Below is a small trained network, with its code and all its weights. Each question gives an input and a class and asks what happens when units are switched off, that is, made to give their printed mean instead of their output.

import numpy as np


def w(rows, s, z=0):
    codes = np.array(rows[::2]) - 128.0
    scale = np.full(codes.shape[1], s)
    scale[-1] = z or s
    return codes * scale


def f(y):
    return np.maximum(y, 0)


def log_softmax(a):
    a = a - a.max(-1, keepdims=True)
    return a - np.log(np.exp(a).sum(-1, keepdims=True))


def net(x, mask):
    res = np.array(x, float).reshape(1, 4) / 4 @ E
    y = f(res @ A[0][:, :-1].T + A[0][:, -1])
    res = res + np.where(mask, y, B[0][:, -1]) @ B[0][:, :-1]
    return log_softmax(res[-1] @ U[:, :-1].T + U[:, -1])


A, B = {}, {}
E = w([
[24,57,86,248,208,219,33,191,58],'x0',
[140,221,49,156,254,124,62,20,109],'x1',
[106,74,122,91,120,130,102,102,183],'x2',
[98,168,202,165,207,205,218,41,246],'x3',
],0.0081)
A[0] = w([
[130,150,122,105,154,122,66,115,86,71],'neuron 0',
[102,183,123,131,148,120,178,37,158,122],'neuron 1',
[94,116,67,199,150,155,112,141,146,63],'neuron 2',
[73,96,113,118,134,161,151,189,108,111],'neuron 3',
[144,125,108,90,110,79,165,159,139,2],'neuron 4',
[244,151,139,93,164,161,159,42,149,131],'neuron 5',
[60,115,136,162,157,158,109,138,105,46],'neuron 6',
[114,78,105,196,158,146,148,98,109,225],'neuron 7',
[189,100,72,121,76,102,181,79,133,208],'neuron 8',
[92,153,179,130,152,195,163,130,159,129],'neuron 9',
[121,204,158,68,128,142,134,93,145,116],'neuron 10',
[170,118,73,97,112,52,92,138,85,116],'neuron 11',
[100,169,85,142,176,120,86,119,127,120],'neuron 12',
[92,164,196,109,120,110,110,106,80,65],'neuron 13',
[90,107,110,203,89,153,94,135,131,222],'neuron 14',
[123,154,171,121,163,104,188,98,172,114],'neuron 15',
[82,133,110,123,81,156,98,225,116,153],'neuron 16',
[116,102,213,137,73,142,166,143,123,42],'neuron 17',
[148,168,156,100,115,66,129,144,138,202],'neuron 18',
[211,139,160,45,148,60,170,147,141,212],'neuron 19',
[81,124,220,133,139,202,211,148,151,78],'neuron 20',
[141,158,150,97,60,114,121,107,123,18],'neuron 21',
],0.011,0.0048)
B[0] = w([
[128,141,81,100,161,180,155,156,119,171],'neuron 0',
[70,50,160,148,124,57,116,152,114,206],'neuron 1',
[156,209,69,112,117,158,73,86,209,192],'neuron 2',
[89,82,190,126,171,39,123,194,128,196],'neuron 3',
[155,154,103,75,147,164,168,173,20,168],'neuron 4',
[77,54,172,200,168,65,142,153,139,219],'neuron 5',
[159,175,85,132,25,135,82,104,223,189],'neuron 6',
[131,133,62,105,137,200,159,172,134,204],'neuron 7',
[183,176,80,148,100,131,126,90,174,209],'neuron 8',
[187,209,86,115,89,185,97,90,196,193],'neuron 9',
[93,127,187,132,127,52,80,154,26,186],'neuron 10',
[184,177,33,116,92,190,92,95,183,213],'neuron 11',
[115,203,64,126,44,148,126,147,141,189],'neuron 12',
[103,79,135,138,107,116,125,140,95,132],'neuron 13',
[98,113,194,83,191,99,205,172,104,217],'neuron 14',
[97,43,160,107,173,29,186,126,109,196],'neuron 15',
[97,33,207,119,141,91,200,224,112,228],'neuron 16',
[190,194,17,136,73,165,68,51,200,201],'neuron 17',
[136,188,160,156,132,159,86,90,208,203],'neuron 18',
[159,163,27,120,46,164,138,129,180,251],'neuron 19',
[205,217,2,115,140,186,117,115,171,218],'neuron 20',
[161,145,149,18,146,210,183,152,36,170],'neuron 21',
],0.0069,0.013)
U = w([
[163,145,88,52,173,187,142,124,111,248],'0',
[145,159,81,248,59,100,28,12,161,135],'1',
[66,23,240,153,254,13,197,182,45,108],'2',
],0.0083,0.0012)

Each question gives the input, the list of numbers given to net, and the class t.
The units are the neurons (one row each of A and B). Each row of codes is followed by its name. A weight is (code - 128) times the scale printed after its matrix; where a second scale follows, it is the last column's (A, B and U).
mask holds one flag per neuron, in row order. A switched-off neuron (its flag False) gives its mean, the last column of its row in B, instead of its output. The means were averaged over made-up inputs and are rounded, as every weight is.
A unit's drop is (log p(t) with every unit on - log p(t) with that unit switched off) / (log p(t) with every unit on - log p(t) with every unit switched off).
The circuit of an input: a set's keep is (log p(t) with only the set's units on - log p(t) with every unit switched off) / (log p(t) with every unit on - log p(t) with every unit switched off). Starting from the 12 units with the biggest drops (on a tie, the unit counted first), units are removed one at a time, each time the one whose removal leaves the highest keep (on an exact tie, the one counted first), for as long as the keep stays at least 0.8.
circuit, biggest first: the units of the circuit, biggest drop first
most important unit: the unit with the biggest drop
top k neurons: the k neurons with the biggest drops, biggest first
drop when u is switched off: that unit's drop, to one decimal
input [-4,2,-7,0], class 1: most important unit => neuron 16
input [-1,-1,-4,7], class 1: top 3 neurons => (neuron 20; neuron 9; neuron 16)
input [-3,-3,-8,1], class 1: circuit, biggest first => (neuron 14; neuron 16)
input [3,8,-1,-5], class 0: top 2 neurons => (neuron 0; neuron 17)
input [5,6,6,-1], class 0: top 3 neurons => (neuron 7; neuron 14; neuron 0)
input [3,8,8,-4], class 0: top 3 neurons => (neuron 0; neuron 17; neuron 7)
input [2,8,6,-6], class 0: top 2 neurons => (neuron 0; neuron 17)
input [6,7,-7,-4], class 0: top 3 neurons => (neuron 0; neuron 14; neuron 7)
input [5,8,-7,-3], class 0: top 3 neurons => (neuron 0; neuron 7; neuron 14)
input [1,-5,7,-8], class 2: top 2 neurons => (neuron 16; neuron 20)
input [-5,-8,4,2], class 1: top 2 neurons => (neuron 17; neuron 14)
input [8,4,-2,0], class 0: top 2 neurons => (neuron 14; neuron 7)
input [-5,8,-7,1], class 2: top 2 neurons => (neuron 5; neuron 1)
input [-7,-2,6,3], class 1: most important unit => neuron 19
input [5,4,3,0], class 0: drop when neuron 12 is switched off => -0.1
input [8,-1,3,-5], class 2: drop when neuron 5 is switched off => 0.0
input [0,-5,-1,7], class 1: drop when neuron 0 is switched off => 0.1
input [-8,-8,0,3], class 1: drop when neuron 16 is switched off => 0.3
